Below are the code and all the weights of a small trained network. Each question names an input and a target symbol and asks about switching units off, where a switched-off unit gives its printed mean instead of its output.

import numpy as np


def w(rows, s, z=0):
    codes = np.array(rows[::2]) - 128.0
    scale = np.full(codes.shape[1], s)
    scale[-1] = z or s
    return codes * scale


def f(y):
    return np.maximum(y, 0)


def softmax(a):
    e = np.exp(a - a.max(-1, keepdims=True))
    return e / e.sum(-1, keepdims=True)


def log_softmax(a):
    a = a - a.max(-1, keepdims=True)
    return a - np.log(np.exp(a).sum(-1, keepdims=True))


def net(x, mask):
    ids = ['ΛΞΣΦαημτψ'.index(c) for c in x.split()]
    T = len(ids)
    res = E[ids] + P[:T]
    u = 0
    for l in range(3):
        q, k, v = (res @ M[l].T for M in (Q, K, V))
        z = softmax(np.where(np.tri(T) > 0, q @ k.T / 3**0.5, -1e9)) @ v
        res = res + np.where(mask[u], z, O[l][:, -1]) @ O[l][:, :-1]
        u += 1
        y = f(res @ A[l][:, :-1].T + A[l][:, -1])
        res = res + np.where(mask[u : u + 8], y, B[l][:, -1]) @ B[l][:, :-1]
        u += 8
    return log_softmax(res[-1] @ U[:, :-1].T + U[:, -1])


Q, K, V, O, A, B = {}, {}, {}, {}, {}, {}
E = w([
[204,139,85,83,134,169],'Λ',
[51,122,108,90,153,127],'Ξ',
[128,150,114,74,82,111],'Σ',
[79,139,152,94,108,128],'Φ',
[110,96,129,144,160,222],'α',
[113,185,106,162,211,132],'η',
[124,110,200,152,1,187],'μ',
[84,97,204,242,123,197],'τ',
[186,217,166,186,133,142],'ψ',
],0.0078)
P = w([
[150,116,199,150,143,89],'0',
[187,114,179,41,138,189],'1',
[146,179,116,82,98,226],'2',
[115,170,107,189,96,125],'3',
[152,188,161,70,130,246],'4',
[118,231,77,102,75,255],'5',
[92,208,88,213,65,143],'6',
],0.0065)
Q[0] = w([
[75,202,54,13,86,226],'L0H1',
[106,252,156,124,33,189],'L0H1',
[138,67,116,45,175,56],'L0H1',
],0.035)
K[0] = w([
[37,206,76,52,86,74],'L0H1',
[6,134,195,48,117,104],'L0H1',
[255,211,85,209,100,85],'L0H1',
],0.033)
V[0] = w([
[252,108,189,133,180,217],'L0H1',
[46,156,108,124,79,90],'L0H1',
[131,231,83,149,107,64],'L0H1',
],0.0024)
O[0] = w([
[162,168,252,96,206,158,254],'L0H1',
[95,112,20,168,43,74,130],'L0H1',
[137,100,110,180,98,65,17],'L0H1',
],0.002,0.00055)
A[0] = w([
[205,131,91,140,135,46,3],'L0N1',
[132,131,109,123,130,110,90],'L0N2',
[123,132,119,121,134,122,88],'L0N3',
[147,1,29,152,149,36,35],'L0N4',
[134,12,53,167,139,29,42],'L0N5',
[111,18,109,156,117,42,53],'L0N6',
[158,51,79,183,105,74,69],'L0N7',
[176,27,3,114,142,26,57],'L0N8',
],0.016,0.0079)
B[0] = w([
[172,109,158,154,134,76,128],'L0N1',
[133,119,105,122,129,131,128],'L0N2',
[129,128,121,124,120,144,128],'L0N3',
[158,3,149,181,148,131,128],'L0N4',
[104,98,125,146,172,157,128],'L0N5',
[185,80,98,55,117,136,128],'L0N6',
[151,178,105,186,189,131,128],'L0N7',
[141,71,135,181,137,169,128],'L0N8',
],0.024)
Q[1] = w([
[146,103,2,186,79,86],'L1H1',
[179,133,152,90,112,77],'L1H1',
[74,208,128,88,104,234],'L1H1',
],0.037)
K[1] = w([
[125,2,10,77,114,55],'L1H1',
[109,142,203,71,133,121],'L1H1',
[70,225,29,198,51,203],'L1H1',
],0.033)
V[1] = w([
[193,158,161,202,92,181],'L1H1',
[104,76,140,180,247,202],'L1H1',
[197,190,60,102,209,111],'L1H1',
],0.013)
O[1] = w([
[215,54,145,161,146,129,254],'L1H1',
[117,144,9,203,108,183,135],'L1H1',
[161,54,61,63,180,92,98],'L1H1',
],0.011,0.0066)
A[1] = w([
[116,113,123,131,126,121,31],'L1N1',
[117,86,116,213,147,4,88],'L1N2',
[32,133,103,128,134,105,38],'L1N3',
[109,174,54,152,217,68,25],'L1N4',
[59,123,146,233,133,27,43],'L1N5',
[117,187,100,134,205,98,29],'L1N6',
[101,112,122,134,139,113,2],'L1N7',
[43,142,84,212,214,7,48],'L1N8',
],0.017,0.0045)
B[1] = w([
[84,158,112,145,122,97,128],'L1N1',
[182,231,161,174,155,130,208],'L1N2',
[140,184,126,136,250,220,157],'L1N3',
[98,59,209,145,32,92,192],'L1N4',
[92,14,62,125,160,39,254],'L1N5',
[109,135,183,172,96,106,158],'L1N6',
[149,155,139,141,148,122,128],'L1N7',
[119,222,41,214,187,57,174],'L1N8',
],0.014,0.0025)
Q[2] = w([
[124,87,126,190,128,174],'L2H1',
[36,177,162,4,84,24],'L2H1',
[99,82,142,172,194,124],'L2H1',
],0.041)
K[2] = w([
[125,121,134,159,113,80],'L2H1',
[186,143,119,75,242,253],'L2H1',
[177,70,108,137,116,118],'L2H1',
],0.048)
V[2] = w([
[21,80,138,64,77,9],'L2H1',
[88,102,89,86,223,158],'L2H1',
[139,105,27,78,170,242],'L2H1',
],0.0012)
O[2] = w([
[204,97,158,92,124,69,119],'L2H1',
[160,178,119,107,235,121,66],'L2H1',
[110,134,59,150,253,140,8],'L2H1',
],0.0012,0.0015)
A[2] = w([
[98,108,51,6,142,177,41],'L2N1',
[130,133,179,68,116,178,97],'L2N2',
[112,148,114,142,108,170,120],'L2N3',
[105,163,139,11,131,148,141],'L2N4',
[111,134,64,28,107,212,105],'L2N5',
[71,129,133,61,130,103,131],'L2N6',
[116,137,111,4,150,135,7],'L2N7',
[167,111,112,70,121,127,168],'L2N8',
],0.017,0.012)
B[2] = w([
[199,106,132,251,40,141,164],'L2N1',
[167,158,121,166,184,107,228],'L2N2',
[123,139,76,108,88,111,214],'L2N3',
[63,158,153,198,90,192,233],'L2N4',
[87,117,170,71,153,39,213],'L2N5',
[115,141,94,75,119,91,195],'L2N6',
[218,124,23,87,207,53,154],'L2N7',
[63,105,133,123,167,156,253],'L2N8',
],0.022,0.0058)
U = w([
[102,40,77,214,155,117,11],'Λ',
[111,140,123,202,95,65,3],'Ξ',
[96,160,22,154,219,117,11],'Σ',
[23,165,188,149,93,184,100],'Φ',
[127,125,103,39,111,49,240],'α',
[122,18,247,145,1,142,128],'η',
[227,167,156,123,142,134,195],'μ',
[144,122,34,145,47,217,178],'τ',
[117,31,135,89,201,248,195],'ψ',
],0.0034,0.0052)

Each question gives the input, a string of symbols that net reads in full, and the target symbol t.
The units are the heads (3 rows each of Q, K, V and O) and the neurons (one row each of A and B). Each row of codes is followed by its name. A weight is (code - 128) times the scale printed after its matrix; where a second scale follows, it is the last column's (O, A, B and U).
mask holds one flag per unit, layer by layer, with each layer's heads first. A switched-off unit (its flag False) gives its mean, the last column of its rows in O or B, instead of its output. The means were averaged over made-up inputs and are rounded, as every weight is.
A unit's drop is (log p(t) with every unit on - log p(t) with that unit switched off) / (log p(t) with every unit on - log p(t) with every unit switched off).
The circuit of an input: a set's keep is (log p(t) with only the set's units on - log p(t) with every unit switched off) / (log p(t) with every unit on - log p(t) with every unit switched off). Starting from the 12 units with the biggest drops (on a tie, the unit counted first), units are removed one at a time, each time the one whose removal leaves the highest keep (on an exact tie, the one counted first), for as long as the keep stays at least 0.8.
circuit, biggest first: the units of the circuit, biggest drop first
most important unit: the unit with the biggest drop
top k neurons: the k neurons with the biggest drops, biggest first
top k neurons in layer l: the k neurons of layer l with the biggest drops, biggest first
drop when u is switched off: that unit's drop, to one decimal
input η μ μ Φ Σ, target μ: circuit, biggest first	L1H1, L2N2, L1N5
input μ ψ μ Φ η ψ ψ, target μ: circuit, biggest first	L1H1, L1N2
input η α η Σ ψ τ, target τ: circuit, biggest first	L1H1, L2N3, L2N5
input ψ Φ τ τ Ξ, target τ: circuit, biggest first	L1H1, L2N3, L2N5
input α Σ Φ Λ Φ, target Φ: circuit, biggest first	L2N4, L1H1, L1N5
input η α Φ α Ξ, target α: top 2 neurons	L2N5, L2N4
input α τ η Φ α, target η: top 2 neurons	L2N1, L2N5
input Ξ α τ η Λ, target τ: circuit, biggest first	L1H1, L2N3
input μ μ ψ Φ α, target ψ: circuit, biggest first	L1H1, L2N8, L2N3
input ψ μ Φ Σ Ξ, target Φ: circuit, biggest first	L2N4, L1H1
input ψ μ Φ ψ η Φ Σ, target Φ: circuit, biggest first	L1H1, L2N4, L1N5, L1N8
input Φ ψ Φ Φ Σ, target Φ: most important unit	L2N4
input Σ Φ ψ Φ, target μ: top 3 neurons	L1N2, L2N4, L1N5
input Λ α Φ α Λ, target α: top neuron	L2N5
input τ Σ α μ, target η: top 3 neurons	L1N5, L2N2, L2N7
input η η α μ Φ, target μ: top 3 neurons in layer 2	L2N2, L2N8, L2N4
input Φ ψ α Ξ Ξ, target α: top 4 neurons	L2N5, L1N5, L2N4, L2N3
input Φ Φ ψ Ξ, target Σ: top 3 neurons in layer 1	L1N8, L1N3, L1N5
input ψ Ξ Φ η, target Ξ: drop when L1N8 is switched off	1.3
input η μ Φ τ α, target τ: drop when L0N4 is switched off	0.0
input Σ ψ Φ Λ α α, target α: drop when L2N5 is switched off	0.8
input Ξ μ Λ μ Ξ, target μ: top 2 neurons	L2N2, L2N8
input ψ α Φ ψ Σ τ μ, target η: drop when L2N2 is switched off	0.2
